Below are the code and all the weights of a small trained network. Each question names an input and a target symbol and asks about switching units off, where a switched-off unit gives its printed mean instead of its output.

import numpy as np


def w(rows, s, z=0):
    codes = np.array(rows[::2]) - 128.0
    scale = np.full(codes.shape[1], s)
    scale[-1] = z or s
    return codes * scale


def f(y):
    return y / 2 * (1 + np.tanh(0.7978845608 * (y + 0.044715 * y**3)))


def softmax(a):
    e = np.exp(a - a.max(-1, keepdims=True))
    return e / e.sum(-1, keepdims=True)


def log_softmax(a):
    a = a - a.max(-1, keepdims=True)
    return a - np.log(np.exp(a).sum(-1, keepdims=True))


def net(x, mask):
    ids = ['αβδεηλξπστφω'.index(c) for c in x.split()]
    T = len(ids)
    res = E[ids] + P[:T]
    u = 0
    for l in range(3):
        q, k, v = (res @ M[l].T for M in (Q, K, V))
        z = softmax(np.where(np.tri(T) > 0, q @ k.T / 3**0.5, -1e9)) @ v
        res = res + np.where(mask[u], z, O[l][:, -1]) @ O[l][:, :-1]
        u += 1
        y = f(res @ A[l][:, :-1].T + A[l][:, -1])
        res = res + np.where(mask[u : u + 4], y, B[l][:, -1]) @ B[l][:, :-1]
        u += 4
    return log_softmax(res[-1] @ U[:, :-1].T + U[:, -1])


Q, K, V, O, A, B = {}, {}, {}, {}, {}, {}
E = w([
[235,124,111,200],'α',
[63,113,102,199],'β',
[147,72,134,175],'δ',
[122,175,153,149],'ε',
[196,192,49,194],'η',
[198,109,172,246],'λ',
[104,137,114,66],'ξ',
[75,72,7,100],'π',
[132,234,189,185],'σ',
[93,122,206,119],'τ',
[92,210,110,134],'φ',
[171,76,161,143],'ω',
],0.017)
P = w([
[7,120,130,252],'0',
[87,113,92,239],'1',
[96,105,98,216],'2',
[102,94,99,171],'3',
[98,81,94,133],'4',
[113,89,98,107],'5',
[140,83,108,82],'6',
[142,87,112,58],'7',
[144,92,114,44],'8',
[137,85,117,49],'9',
],0.0041)
Q[0] = w([
[47,237,226,219],'L0H1',
[129,73,55,172],'L0H1',
[219,216,2,182],'L0H1',
],0.0085)
K[0] = w([
[204,98,220,21],'L0H1',
[113,88,59,140],'L0H1',
[254,133,65,98],'L0H1',
],0.0095)
V[0] = w([
[3,176,69,159],'L0H1',
[221,128,110,46],'L0H1',
[137,12,164,57],'L0H1',
],0.0056)
O[0] = w([
[2,143,118,173,176],'L0H1',
[200,173,172,139,19],'L0H1',
[208,46,113,214,1],'L0H1',
],0.006,0.0038)
A[0] = w([
[102,200,172,49,4],'L0N1',
[83,55,144,1,124],'L0N2',
[76,125,243,95,79],'L0N3',
[201,61,69,52,243],'L0N4',
],0.009,0.0016)
B[0] = w([
[109,203,217,136,233],'L0N1',
[242,148,129,201,214],'L0N2',
[80,83,197,54,252],'L0N3',
[1,137,122,95,160],'L0N4',
],0.0096,0.0025)
Q[1] = w([
[112,15,169,85],'L1H1',
[68,68,159,106],'L1H1',
[80,120,248,159],'L1H1',
],0.015)
K[1] = w([
[9,110,158,97],'L1H1',
[94,77,113,150],'L1H1',
[152,79,195,70],'L1H1',
],0.016)
V[1] = w([
[179,6,177,125],'L1H1',
[232,140,150,3],'L1H1',
[183,186,42,108],'L1H1',
],0.0053)
O[1] = w([
[35,194,154,203,77],'L1H1',
[3,81,91,203,2],'L1H1',
[95,132,117,33,65],'L1H1',
],0.0055,0.0052)
A[1] = w([
[148,255,112,9,199],'L1N1',
[116,35,171,58,6],'L1N2',
[207,160,40,145,89],'L1N3',
[81,177,20,198,120],'L1N4',
],0.011,0.0017)
B[1] = w([
[83,170,125,207,255],'L1N1',
[185,66,54,87,135],'L1N2',
[171,114,178,21,176],'L1N3',
[43,250,145,86,167],'L1N4',
],0.012,0.0086)
Q[2] = w([
[223,200,193,255],'L2H1',
[22,194,127,21],'L2H1',
[184,175,101,167],'L2H1',
],0.0069)
K[2] = w([
[144,191,28,236],'L2H1',
[255,110,105,114],'L2H1',
[150,211,114,170],'L2H1',
],0.0064)
V[2] = w([
[162,141,8,201],'L2H1',
[145,90,254,146],'L2H1',
[95,99,168,128],'L2H1',
],0.0069)
O[2] = w([
[32,215,2,136,4],'L2H1',
[228,17,126,138,243],'L2H1',
[160,96,126,101,170],'L2H1',
],0.0047,0.003)
A[2] = w([
[150,186,112,12,50],'L2N1',
[154,79,52,152,144],'L2N2',
[63,198,107,38,252],'L2N3',
[6,91,180,137,182],'L2N4',
],0.012,0.0034)
B[2] = w([
[57,138,241,82,190],'L2N1',
[61,192,38,93,138],'L2N2',
[176,103,11,177,250],'L2N3',
[97,76,111,89,240],'L2N4',
],0.012)
U = w([
[64,8,155,117,71],'α',
[153,166,200,63,151],'β',
[119,148,154,166,253],'δ',
[177,173,117,139,159],'ε',
[130,134,135,129,48],'η',
[124,238,118,77,100],'λ',
[117,126,133,119,15],'ξ',
[255,184,143,215,211],'π',
[190,116,106,78,156],'σ',
[42,137,203,217,154],'τ',
[32,119,126,47,37],'φ',
[86,88,85,166,205],'ω',
],0.0084,0.0036)

Each question gives the input, a string of symbols that net reads in full, and the target symbol t.
The units are the heads (3 rows each of Q, K, V and O) and the neurons (one row each of A and B). Each row of codes is followed by its name. A weight is (code - 128) times the scale printed after its matrix; where a second scale follows, it is the last column's (O, A, B and U).
mask holds one flag per unit, layer by layer, with each layer's heads first. A switched-off unit (its flag False) gives its mean, the last column of its rows in O or B, instead of its output. The means were averaged over made-up inputs and are rounded, as every weight is.
A unit's drop is (log p(t) with every unit on - log p(t) with that unit switched off) / (log p(t) with every unit on - log p(t) with every unit switched off).
The circuit of an input: a set's keep is (log p(t) with only the set's units on - log p(t) with every unit switched off) / (log p(t) with every unit on - log p(t) with every unit switched off). Starting from the 12 units with the biggest drops (on a tie, the unit counted first), units are removed one at a time, each time the one whose removal leaves the highest keep (on an exact tie, the one counted first), for as long as the keep stays at least 0.8.
units of the circuit, in order: the units of the circuit, biggest drop first
unit that matters most: the unit with the biggest drop
k most important neurons: the k neurons with the biggest drops, biggest first
top k neurons in layer l: the k neurons of layer l with the biggest drops, biggest first
input σ α σ δ δ φ η ξ, target ω: most important neuron : L1N1
input σ η ξ, target τ: units of the circuit, in order : L0H1, L1N1
input φ η σ α σ δ τ δ, target φ: units of the circuit, in order : L2N2, L0N1, L1N2, L2N3
input η η φ, target ω: units of the circuit, in order : L2N3, L2H1
input α δ α α, target β: 3 most important neurons : L1N3, L1N1, L0N3
input δ η δ α α π σ τ, target α: units of the circuit, in order : L0N3, L2N4
input β σ δ ω β τ σ σ β ε, target τ: units of the circuit, in order : L2N3, L1N3, L1N4
input η β σ φ φ σ, target ω: units of the circuit, in order : L2N3, L2H1, L2N4, L0H1
input σ π σ β β σ ε, target τ: units of the circuit, in order : L1N1, L2N3, L1N3
input β β α τ τ σ δ, target β: top 3 neurons in layer 0 : L0N1, L0N2, L0N3
input τ π τ α δ, target τ: units of the circuit, in order : L2N3, L1H1
input α σ π β α σ, target τ: units of the circuit, in order : L1N1, L2N3, L1N3
input σ β σ δ δ, target σ: top 2 neurons in layer 1 : L1N4, L1N1
input τ σ φ ε, target ω: unit that matters most : L1N3
input β φ σ ε β ω, target β: 4 most important neurons : L0N2, L2N3, L2N1, L1N3
input β ε φ δ ε φ σ, target ω: top 2 neurons in layer 1 : L1N1, L1N3
input σ α φ, target ω: 3 most important neurons : L2N3, L2N4, L1N1
input δ σ β, target ω: 2 most important neurons : L2N3, L1N4
input λ ω α σ π η ξ σ, target τ: 4 most important neurons : L1N3, L2N3, L1N1, L1N4
input ε τ φ β α τ β φ δ ξ, target ω: most important neuron : L0N1
input τ β σ α α φ ε φ π ε, target ω: top 2 neurons in layer 2 : L2N1, L2N4
input φ ε π η ξ ω, target φ: top 2 neurons in layer 1 : L1N2, L1N1
input ξ φ π, target φ: top 2 neurons in layer 0 : L0N3, L0N2
input η σ σ δ δ ω, target σ: top 3 neurons in layer 0 : L0N2, L0N3, L0N1
input σ ε ε δ δ σ σ φ β ω, target σ: top 2 neurons in layer 1 : L1N2, L1N4
input φ ε β δ π δ ω, target φ: 3 most important neurons : L1N2, L2N2, L2N1
input β ε σ β ε φ α δ, target β: unit that matters most : L1H1
input σ σ ξ, target τ: 2 most important neurons : L0N2, L2N3
